Here is a tiny trained network, its code and every weight. The questions are about switching its units off for an input and a target symbol, where a switched-off unit gives its printed mean instead of its output.

import numpy as np


def w(rows, s, z=0):
    codes = np.array(rows[::2]) - 128.0
    scale = np.full(codes.shape[1], s)
    scale[-1] = z or s
    return codes * scale


def norm(h):
    return h / np.sqrt((h * h).mean(-1, keepdims=True) + 1e-5)


def f(y):
    return np.maximum(y, 0)


def softmax(a):
    e = np.exp(a - a.max(-1, keepdims=True))
    return e / e.sum(-1, keepdims=True)


def log_softmax(a):
    a = a - a.max(-1, keepdims=True)
    return a - np.log(np.exp(a).sum(-1, keepdims=True))


def net(x, mask):
    ids = ['αβγζηλφ'.index(c) for c in x.split()]
    T = len(ids)
    res = E[ids] + P[:T]
    r = norm(res)
    for j in range(3):
        rows = slice(4 * j, 4 * j + 4)
        q, k, v = (r @ M[0][rows].T for M in (Q, K, V))
        z = softmax(np.where(np.tri(T) > 0, q @ k.T / 4**0.5, -1e9)) @ v
        o = O[0][rows]
        res = res + np.where(mask[j], z, o[:, -1]) @ o[:, :-1]
    y = f(norm(res) @ A[0][:, :-1].T + A[0][:, -1])
    res = res + np.where(mask[3:15], y, B[0][:, -1]) @ B[0][:, :-1]
    return log_softmax(norm(res)[-1] @ U[:, :-1].T + U[:, -1])


Q, K, V, O, A, B = {}, {}, {}, {}, {}, {}
E = w([
[128,146,124,166,116,149,18,159,28,162,12],'α',
[127,82,133,33,171,158,160,43,167,29,85],'β',
[121,173,77,127,127,48,101,79,138,180,212],'γ',
[79,184,78,114,2,196,195,109,80,179,40],'ζ',
[70,167,179,116,141,217,61,162,121,37,192],'η',
[4,123,147,151,119,64,125,235,167,51,90],'λ',
[245,186,196,221,92,198,182,122,72,148,124],'φ',
],0.0079)
P = w([
[144,2,212,134,92,182,108,197,195,123,88],'0',
[180,88,66,113,138,196,138,236,86,109,107],'1',
[122,77,115,146,106,107,136,105,44,86,153],'2',
[136,193,129,82,159,75,164,142,95,121,97],'3',
[76,75,89,195,216,179,187,117,94,155,130],'4',
[146,198,176,103,108,95,100,80,163,120,82],'5',
[66,139,168,106,239,130,192,151,101,195,93],'6',
[127,126,135,203,81,123,90,41,177,59,104],'7',
[112,186,211,93,144,80,117,97,142,130,68],'8',
[64,59,109,227,179,170,175,75,124,96,118],'9',
],0.0069)
Q[0] = w([
[103,39,78,241,185,249,117,129,255,185,115],'head 0',
[91,52,84,184,144,118,145,103,91,162,179],'head 0',
[148,112,121,198,3,110,37,55,229,95,125],'head 0',
[121,12,96,190,76,153,151,127,65,55,145],'head 0',
[86,150,162,154,145,94,138,46,108,79,109],'head 1',
[41,79,187,172,144,116,150,83,98,168,153],'head 1',
[94,137,149,136,189,121,147,110,215,90,87],'head 1',
[92,223,118,158,189,84,153,91,134,118,110],'head 1',
[83,72,130,97,210,100,158,173,195,108,190],'head 2',
[125,185,100,193,139,182,156,109,92,186,86],'head 2',
[138,124,185,82,166,89,119,140,241,110,164],'head 2',
[151,204,136,87,129,125,163,150,8,164,88],'head 2',
],0.0093)
K[0] = w([
[140,150,109,165,56,68,95,51,95,58,153],'head 0',
[139,86,128,192,83,141,105,110,138,43,102],'head 0',
[166,213,209,60,71,81,79,130,173,126,88],'head 0',
[140,85,131,154,26,151,46,98,207,127,134],'head 0',
[143,109,61,106,167,82,124,126,139,156,186],'head 1',
[177,197,119,69,119,81,107,149,163,131,130],'head 1',
[99,152,124,153,132,76,126,60,102,134,159],'head 1',
[152,73,100,146,66,89,117,109,91,113,185],'head 1',
[91,71,141,149,163,197,158,171,124,35,101],'head 2',
[132,115,102,175,112,95,122,56,118,152,176],'head 2',
[124,106,208,84,137,144,153,142,121,65,109],'head 2',
[112,121,127,108,172,109,147,123,105,245,157],'head 2',
],0.011)
V[0] = w([
[173,143,160,142,184,164,128,134,113,90,178],'head 0',
[126,106,91,110,136,156,253,103,144,99,137],'head 0',
[126,85,109,99,181,84,117,172,180,116,138],'head 0',
[179,126,126,135,135,90,135,89,138,165,165],'head 0',
[122,106,151,117,129,137,112,123,134,110,122],'head 1',
[120,128,147,145,145,157,143,155,108,102,92],'head 1',
[135,110,122,133,162,113,121,108,169,186,141],'head 1',
[107,166,134,147,132,146,143,98,86,81,75],'head 1',
[125,125,120,136,128,99,131,150,183,124,192],'head 2',
[120,93,108,83,125,141,115,142,158,139,142],'head 2',
[186,104,149,151,155,105,121,167,138,114,122],'head 2',
[139,118,107,119,176,103,93,99,124,119,135],'head 2',
],0.0081)
O[0] = w([
[137,17,167,84,45,129,135,121,96,57,154,73],'head 0',
[124,122,70,253,51,109,109,27,112,53,152,11],'head 0',
[82,128,137,192,146,220,153,123,218,98,79,59],'head 0',
[77,141,132,195,125,29,207,169,82,65,15,63],'head 0',
[140,134,100,172,143,154,110,99,81,92,79,89],'head 1',
[164,144,82,128,166,170,139,144,101,39,54,4],'head 1',
[85,160,215,109,74,115,142,102,100,217,179,180],'head 1',
[132,81,67,76,186,157,140,133,165,12,121,10],'head 1',
[79,145,217,55,155,75,152,59,169,114,196,178],'head 2',
[115,91,41,57,136,103,117,117,171,93,151,149],'head 2',
[183,163,92,148,187,108,110,144,110,66,112,103],'head 2',
[106,86,184,118,151,86,96,69,139,184,151,159],'head 2',
],0.0047,0.0029)
A[0] = w([
[125,189,71,147,132,43,154,89,115,170,159,79],'neuron 0',
[106,69,101,127,162,33,83,163,200,105,141,159],'neuron 1',
[88,119,124,215,90,118,80,3,125,84,158,41],'neuron 2',
[101,190,175,93,129,122,136,100,128,212,177,164],'neuron 3',
[170,138,107,40,186,137,233,67,179,97,125,105],'neuron 4',
[182,16,119,68,180,95,153,2,159,118,57,95],'neuron 5',
[93,157,146,113,146,191,100,133,104,63,168,207],'neuron 6',
[141,70,139,96,62,9,143,125,19,60,123,36],'neuron 7',
[149,129,174,15,140,117,140,185,82,191,172,48],'neuron 8',
[140,143,139,162,23,151,197,189,128,200,125,124],'neuron 9',
[86,109,40,124,87,134,89,178,93,70,65,3],'neuron 10',
[114,162,100,149,196,159,213,200,179,54,24,33],'neuron 11',
],0.0067,0.0048)
B[0] = w([
[130,169,127,104,113,113,90,114,116,130,192,172],'neuron 0',
[107,151,183,132,79,114,194,156,60,129,124,153],'neuron 1',
[154,141,75,44,114,176,162,193,136,189,82,150],'neuron 2',
[121,103,89,160,163,125,99,152,119,67,115,249],'neuron 3',
[100,63,131,173,162,133,72,151,133,149,80,148],'neuron 4',
[156,61,192,102,33,117,167,88,98,79,188,146],'neuron 5',
[85,143,124,141,168,117,152,76,183,114,119,165],'neuron 6',
[189,184,141,204,192,229,147,129,179,138,136,147],'neuron 7',
[161,85,106,150,99,140,119,130,95,131,54,178],'neuron 8',
[179,160,103,91,104,154,172,111,183,87,163,174],'neuron 9',
[62,78,142,64,154,63,132,180,178,190,93,148],'neuron 10',
[86,174,223,135,46,2,150,125,87,154,225,161],'neuron 11',
],0.0083,0.011)
U = w([
[127,100,105,165,150,112,65,186,76,179,2,168],'α',
[91,173,51,45,33,172,228,106,144,173,79,78],'β',
[41,165,196,142,103,8,202,152,134,129,121,178],'γ',
[138,162,48,109,112,51,67,122,88,129,227,48],'ζ',
[118,10,148,105,55,106,113,80,109,42,149,5],'η',
[72,141,113,128,219,180,101,129,236,60,146,210],'λ',
[234,173,164,184,122,178,193,135,93,107,142,158],'φ',
],0.0074,0.0012)

Each question gives the input, a string of symbols that net reads in full, and the target symbol t.
The units are the heads (4 rows each of Q, K, V and O) and the neurons (one row each of A and B). Each row of codes is followed by its name. A weight is (code - 128) times the scale printed after its matrix; where a second scale follows, it is the last column's (O, A, B and U).
mask holds one flag per unit, heads first, then neurons. A switched-off unit (its flag False) gives its mean, the last column of its rows in O or B, instead of its output. The means were averaged over made-up inputs and are rounded, as every weight is.
A unit's drop is (log p(t) with every unit on - log p(t) with that unit switched off) / (log p(t) with every unit on - log p(t) with every unit switched off).
The circuit of an input: a set's keep is (log p(t) with only the set's units on - log p(t) with every unit switched off) / (log p(t) with every unit on - log p(t) with every unit switched off). Starting from the 12 units with the biggest drops (on a tie, the unit counted first), units are removed one at a time, each time the one whose removal leaves the highest keep (on an exact tie, the one counted first), for as long as the keep stays at least 0.8.
units of the circuit, in order: the units of the circuit, biggest drop first
most important unit: the unit with the biggest drop
top k neurons: the k neurons with the biggest drops, biggest first
heads that matter: for each layer, one digit per head in row order, 1 if its drop is at least 0.15 and else 0, layers parted by /
input ζ γ γ γ γ β β φ γ, target β: most important unit	head 0
input β λ β α γ γ λ γ, target γ: heads that matter	100
input β β φ λ γ α α ζ, target α: top 2 neurons	neuron 8; neuron 3
input γ φ γ ζ ζ γ ζ φ, target γ: top 2 neurons	neuron 7; neuron 8
input β η η γ λ, target η: top 2 neurons	neuron 8; neuron 11
input α γ α λ φ, target α: heads that matter	101
input α α φ β, target η: heads that matter	110
input φ γ β β λ ζ α, target λ: units of the circuit, in order	head 0; head 2
input α λ α α γ β η φ, target β: units of the circuit, in order	neuron 2; head 0
input φ ζ γ φ ζ, target γ: units of the circuit, in order	head 0; neuron 11
input φ ζ η γ ζ η, target γ: heads that matter	101
input γ γ γ ζ ζ ζ, target ζ: units of the circuit, in order	head 0; neuron 0
input λ α α β γ ζ λ β λ, target λ: heads that matter	110
input α α γ γ γ α α φ, target α: heads that matter	100
input γ α ζ ζ α α β ζ, target α: heads that matter	101
input α γ λ γ η γ η, target η: units of the circuit, in order	head 0
input α φ ζ γ, target φ: units of the circuit, in order	head 0; neuron 7
input ζ β ζ α β λ η γ β, target η: heads that matter	000
input λ α ζ γ λ α α λ, target α: units of the circuit, in order	head 0; neuron 8
input α β β γ α ζ, target γ: units of the circuit, in order	head 0; head 1; neuron 11
input γ γ α γ β, target α: heads that matter	110
input η β γ, target η: units of the circuit, in order	head 0; head 1; neuron 5
input α ζ γ α α φ λ β, target φ: units of the circuit, in order	head 0; neuron 7
input γ η α ζ, target η: heads that matter	101
input φ α γ, target φ: heads that matter	100
input α ζ λ α φ ζ α γ λ η, target γ: heads that matter	100
input α λ α β γ ζ φ, target γ: heads that matter	110
input γ γ φ φ φ φ γ γ γ β, target γ: units of the circuit, in order	head 0
input λ α η λ ζ γ β η γ α, target η: heads that matter	101
